Below are the code and all the weights of a small trained network. Each question names an input and a target symbol and asks about switching units off, where a switched-off unit gives its printed mean instead of its output.

import numpy as np


def w(rows, s, z=0):
    codes = np.array(rows[::2]) - 128.0
    scale = np.full(codes.shape[1], s)
    scale[-1] = z or s
    return codes * scale


def f(y):
    return np.maximum(y, 0)


def softmax(a):
    e = np.exp(a - a.max(-1, keepdims=True))
    return e / e.sum(-1, keepdims=True)


def log_softmax(a):
    a = a - a.max(-1, keepdims=True)
    return a - np.log(np.exp(a).sum(-1, keepdims=True))


def net(x, mask):
    ids = ['ΞΨαβεζητ'.index(c) for c in x.split()]
    T = len(ids)
    res = E[ids] + P[:T]
    u = 0
    for l in range(2):
        r = res
        for j in range(3):
            rows = slice(3 * j, 3 * j + 3)
            q, k, v = (r @ M[l][rows].T for M in (Q, K, V))
            z = softmax(np.where(np.tri(T) > 0, q @ k.T / 3**0.5, -1e9)) @ v
            o = O[l][rows]
            res = res + np.where(mask[u + j], z, o[:, -1]) @ o[:, :-1]
        u += 3
        y = f(res @ A[l][:, :-1].T + A[l][:, -1])
        res = res + np.where(mask[u : u + 4], y, B[l][:, -1]) @ B[l][:, :-1]
        u += 4
    return log_softmax(res[-1] @ U[:, :-1].T + U[:, -1])


Q, K, V, O, A, B = {}, {}, {}, {}, {}, {}
E = w([
[144,130,104,128,229,72,104,192,97,109],'Ξ',
[152,131,144,138,75,30,80,155,108,151],'Ψ',
[132,128,70,120,192,93,199,177,106,158],'α',
[207,134,129,157,187,152,116,138,164,101],'β',
[39,249,174,115,135,153,175,63,122,116],'ε',
[129,68,39,122,75,227,167,74,117,177],'ζ',
[116,128,170,36,152,170,76,200,135,159],'η',
[119,59,173,81,110,62,124,176,87,164],'τ',
],0.021)
P = w([
[117,176,193,254,134,140,213,108,42,227],'0',
[144,130,148,179,46,112,215,89,153,104],'1',
[145,120,127,159,69,113,175,98,165,122],'2',
[164,164,152,98,42,93,144,95,103,161],'3',
[137,137,124,112,85,104,115,113,151,146],'4',
[142,126,101,120,100,115,132,130,132,156],'5',
[155,150,117,95,111,99,94,144,119,173],'6',
[160,96,111,128,138,168,89,111,153,138],'7',
],0.0096)
Q[0] = w([
[174,117,91,141,149,99,144,52,134,147],'L0H1',
[145,106,121,148,75,154,143,155,84,116],'L0H1',
[57,126,124,159,163,100,96,75,130,116],'L0H1',
[58,94,151,145,139,115,140,102,150,183],'L0H2',
[138,135,105,95,105,172,108,113,150,106],'L0H2',
[102,73,86,110,115,109,102,158,107,162],'L0H2',
[126,71,138,104,100,135,150,125,120,254],'L0H3',
[153,155,128,108,98,136,165,133,226,78],'L0H3',
[133,122,91,177,123,157,72,99,163,129],'L0H3',
],0.0096)
K[0] = w([
[181,147,74,141,194,66,124,92,130,144],'L0H1',
[89,137,57,111,74,38,82,158,180,164],'L0H1',
[99,146,140,193,145,58,91,83,34,94],'L0H1',
[90,113,177,73,116,56,140,2,133,151],'L0H2',
[212,66,100,134,80,132,151,23,138,96],'L0H2',
[127,21,165,32,95,78,96,214,115,190],'L0H2',
[32,80,118,179,66,124,167,163,134,152],'L0H3',
[138,221,215,172,139,40,207,152,17,127],'L0H3',
[186,96,108,254,165,126,195,51,135,71],'L0H3',
],0.0063)
V[0] = w([
[206,192,137,136,106,37,108,156,91,56],'L0H1',
[248,204,73,83,117,193,144,64,117,182],'L0H1',
[77,88,162,213,134,193,92,90,1,73],'L0H1',
[173,130,133,177,167,124,127,127,181,156],'L0H2',
[104,214,166,163,84,224,152,102,182,82],'L0H2',
[142,152,127,99,133,38,112,209,225,183],'L0H2',
[180,183,77,203,74,217,131,202,208,121],'L0H3',
[186,125,138,174,178,205,94,68,184,172],'L0H3',
[169,145,172,138,102,120,105,119,21,88],'L0H3',
],0.0056)
O[0] = w([
[143,119,87,167,123,186,114,183,56,143,73],'L0H1',
[192,16,122,248,133,57,186,190,155,133,254],'L0H1',
[159,132,171,162,169,121,112,61,189,110,118],'L0H1',
[135,131,110,117,144,229,98,146,90,162,125],'L0H2',
[187,214,116,138,7,137,179,185,146,137,73],'L0H2',
[208,120,133,120,70,191,143,67,100,118,99],'L0H2',
[147,137,186,51,49,84,96,198,124,140,203],'L0H3',
[118,183,30,2,131,102,103,110,133,160,182],'L0H3',
[122,142,83,97,216,145,102,193,134,205,115],'L0H3',
],0.0067,0.0054)
A[0] = w([
[167,131,103,167,102,93,184,157,159,108,232],'L0N1',
[60,45,126,199,145,81,105,88,128,145,172],'L0N2',
[210,156,253,132,204,130,151,223,99,18,8],'L0N3',
[164,107,196,137,174,37,133,147,161,80,137],'L0N4',
],0.0065,0.0013)
B[0] = w([
[146,151,138,117,151,189,83,127,121,115,253],'L0N1',
[181,203,146,104,115,173,99,89,135,112,242],'L0N2',
[74,115,131,120,159,149,96,94,181,145,183],'L0N3',
[133,102,145,248,128,136,153,154,130,141,225],'L0N4',
],0.014,0.0057)
Q[1] = w([
[253,210,94,67,104,210,207,161,164,197],'L1H1',
[118,89,109,71,143,82,226,119,100,55],'L1H1',
[148,164,114,93,141,68,79,148,84,69],'L1H1',
[187,145,79,82,95,74,64,99,133,121],'L1H2',
[125,122,82,153,128,116,231,135,122,2],'L1H2',
[133,173,50,130,98,104,153,106,174,83],'L1H2',
[242,42,77,134,91,109,111,202,96,100],'L1H3',
[118,209,137,99,140,177,107,107,180,173],'L1H3',
[132,196,184,138,211,93,74,126,99,148],'L1H3',
],0.0061)
K[1] = w([
[131,130,52,84,49,170,148,86,134,111],'L1H1',
[107,116,187,174,80,134,103,104,148,181],'L1H1',
[145,139,118,179,124,161,34,254,40,49],'L1H1',
[84,26,70,163,138,128,216,209,151,131],'L1H2',
[54,119,158,154,187,113,136,127,110,147],'L1H2',
[94,107,160,126,116,154,134,186,149,135],'L1H2',
[116,62,97,96,173,129,164,162,123,91],'L1H3',
[97,159,91,112,98,111,206,166,155,134],'L1H3',
[139,177,99,65,158,142,124,103,125,86],'L1H3',
],0.0078)
V[1] = w([
[95,72,153,161,168,85,117,150,168,63],'L1H1',
[143,161,107,114,181,137,179,148,168,140],'L1H1',
[166,219,106,103,99,93,70,219,123,157],'L1H1',
[180,196,210,122,219,142,42,178,166,184],'L1H2',
[253,59,193,153,100,127,78,123,157,107],'L1H2',
[124,131,126,107,108,170,78,157,90,184],'L1H2',
[151,107,180,117,166,96,131,126,162,46],'L1H3',
[160,103,80,106,135,128,156,116,111,96],'L1H3',
[68,126,175,104,77,170,38,106,151,89],'L1H3',
],0.0073)
O[1] = w([
[127,134,68,129,92,124,102,99,239,89,2],'L1H1',
[56,106,111,120,100,166,166,164,157,171,139],'L1H1',
[95,137,101,118,102,118,134,55,98,103,102],'L1H1',
[140,79,172,199,137,80,140,190,111,137,177],'L1H2',
[99,141,124,129,52,163,106,143,153,99,228],'L1H2',
[154,91,144,198,180,92,157,95,195,160,179],'L1H2',
[57,176,130,198,62,106,125,41,94,28,72],'L1H3',
[183,154,91,146,143,112,255,79,35,54,112],'L1H3',
[82,158,136,40,113,115,105,112,112,255,89],'L1H3',
],0.0073,0.0086)
A[1] = w([
[134,106,96,123,167,102,190,57,102,24,50],'L1N1',
[243,84,126,130,105,147,28,139,124,89,169],'L1N2',
[106,135,137,173,62,75,193,64,136,87,4],'L1N3',
[178,111,232,254,167,99,101,148,85,114,49],'L1N4',
],0.0058,0.0018)
B[1] = w([
[40,91,74,34,41,234,9,53,211,138,130],'L1N1',
[139,184,127,114,84,194,25,167,84,103,208],'L1N2',
[108,132,137,131,89,131,165,116,95,229,132],'L1N3',
[92,141,67,65,46,100,100,60,2,103,252],'L1N4',
],0.0068,0.014)
U = w([
[148,91,193,237,115,164,113,166,132,190,245],'Ξ',
[126,193,42,2,106,166,74,178,122,152,202],'Ψ',
[147,138,104,101,138,140,156,153,118,106,156],'α',
[104,203,113,88,135,156,117,148,138,164,6],'β',
[117,82,151,86,122,110,95,162,163,174,43],'ε',
[79,124,71,143,143,139,84,101,160,168,85],'ζ',
[249,152,143,94,132,163,132,115,165,176,107],'η',
[109,89,183,98,116,168,107,47,144,127,24],'τ',
],0.0069,0.0022)

Each question gives the input, a string of symbols that net reads in full, and the target symbol t.
The units are the heads (3 rows each of Q, K, V and O) and the neurons (one row each of A and B). Each row of codes is followed by its name. A weight is (code - 128) times the scale printed after its matrix; where a second scale follows, it is the last column's (O, A, B and U).
mask holds one flag per unit, layer by layer, with each layer's heads first. A switched-off unit (its flag False) gives its mean, the last column of its rows in O or B, instead of its output. The means were averaged over made-up inputs and are rounded, as every weight is.
A unit's drop is (log p(t) with every unit on - log p(t) with that unit switched off) / (log p(t) with every unit on - log p(t) with every unit switched off).
The circuit of an input: a set's keep is (log p(t) with only the set's units on - log p(t) with every unit switched off) / (log p(t) with every unit on - log p(t) with every unit switched off). Starting from the 12 units with the biggest drops (on a tie, the unit counted first), units are removed one at a time, each time the one whose removal leaves the highest keep (on an exact tie, the one counted first), for as long as the keep stays at least 0.8.
circuit, biggest first: the units of the circuit, biggest drop first
unit that matters most: the unit with the biggest drop
top k neurons: the k neurons with the biggest drops, biggest first
k most important neurons of layer l: the k neurons of layer l with the biggest drops, biggest first
heads that matter: for each layer, one digit per head in row order, 1 if its drop is at least 0.15 and else 0, layers parted by /
drop of u: that unit's drop, to one decimal
input ζ ζ ζ τ ζ Ψ τ ε, target Ξ: heads that matter -> 011 / 000
input Ξ ζ ζ ζ α, target Ξ: unit that matters most -> L0N4
input ζ Ξ η α, target Ξ: circuit, biggest first -> L0H3, L1H1
input ζ β β η ε ζ α, target α: heads that matter -> 010 / 001
input ζ α Ψ ζ ζ η, target ε: heads that matter -> 100 / 000
input Ψ ε ζ α, target α: circuit, biggest first -> L1H3, L0N3, L0N2, L1N2
input η β Ψ ζ Ψ ζ ζ Ψ, target η: top 2 neurons -> L1N4, L0N2
input β Ψ β β ζ, target Ξ: heads that matter -> 000 / 110
input β Ψ β, target Ψ: heads that matter -> 111 / 000
input Ψ Ψ ζ ε, target Ξ: circuit, biggest first -> L0H3, L1H2
input ζ Ψ β Ψ ε Ψ ζ Ξ, target ζ: top 2 neurons -> L0N3, L0N1
input ζ β η β ζ ζ τ τ, target τ: top 2 neurons -> L0N2, L1N4
input Ψ ζ η, target Ξ: circuit, biggest first -> L0H3, L0N2, L1H2
input Ψ ζ β ε Ξ, target ζ: unit that matters most -> L1H1
input ζ ε ζ η, target Ξ: heads that matter -> 100 / 000
input ζ τ Ψ ζ τ ζ Ψ, target η: top 2 neurons -> L0N2, L0N1
input τ ζ Ψ, target Ψ: top 3 neurons -> L1N4, L1N2, L0N2
input ζ ζ ζ ζ Ξ, target Ξ: 3 most important neurons of layer 0 -> L0N4, L0N1, L0N2
input β ζ Ψ η, target ε: 2 most important neurons of layer 0 -> L0N1, L0N2
input τ ζ ζ ζ β, target Ξ: circuit, biggest first -> L0N4
input β β ζ ζ, target η: circuit, biggest first -> L1N4, L0H3, L1H3
input Ψ β η ζ ζ, target η: top 2 neurons -> L1N4, L0N4
input ζ α ζ Ψ τ, target τ: top 3 neurons -> L1N4, L0N2, L0N1
input Ψ τ β Ψ Ψ Ψ ζ, target Ξ: top 2 neurons -> L1N4, L0N2
input τ ζ ζ β, target Ξ: drop of L0H2 -> 0.2
input ζ α ζ η Ξ, target Ξ: drop of L0N4 -> 1.3
input Ψ ζ Ψ, target Ψ: unit that matters most -> L1N2
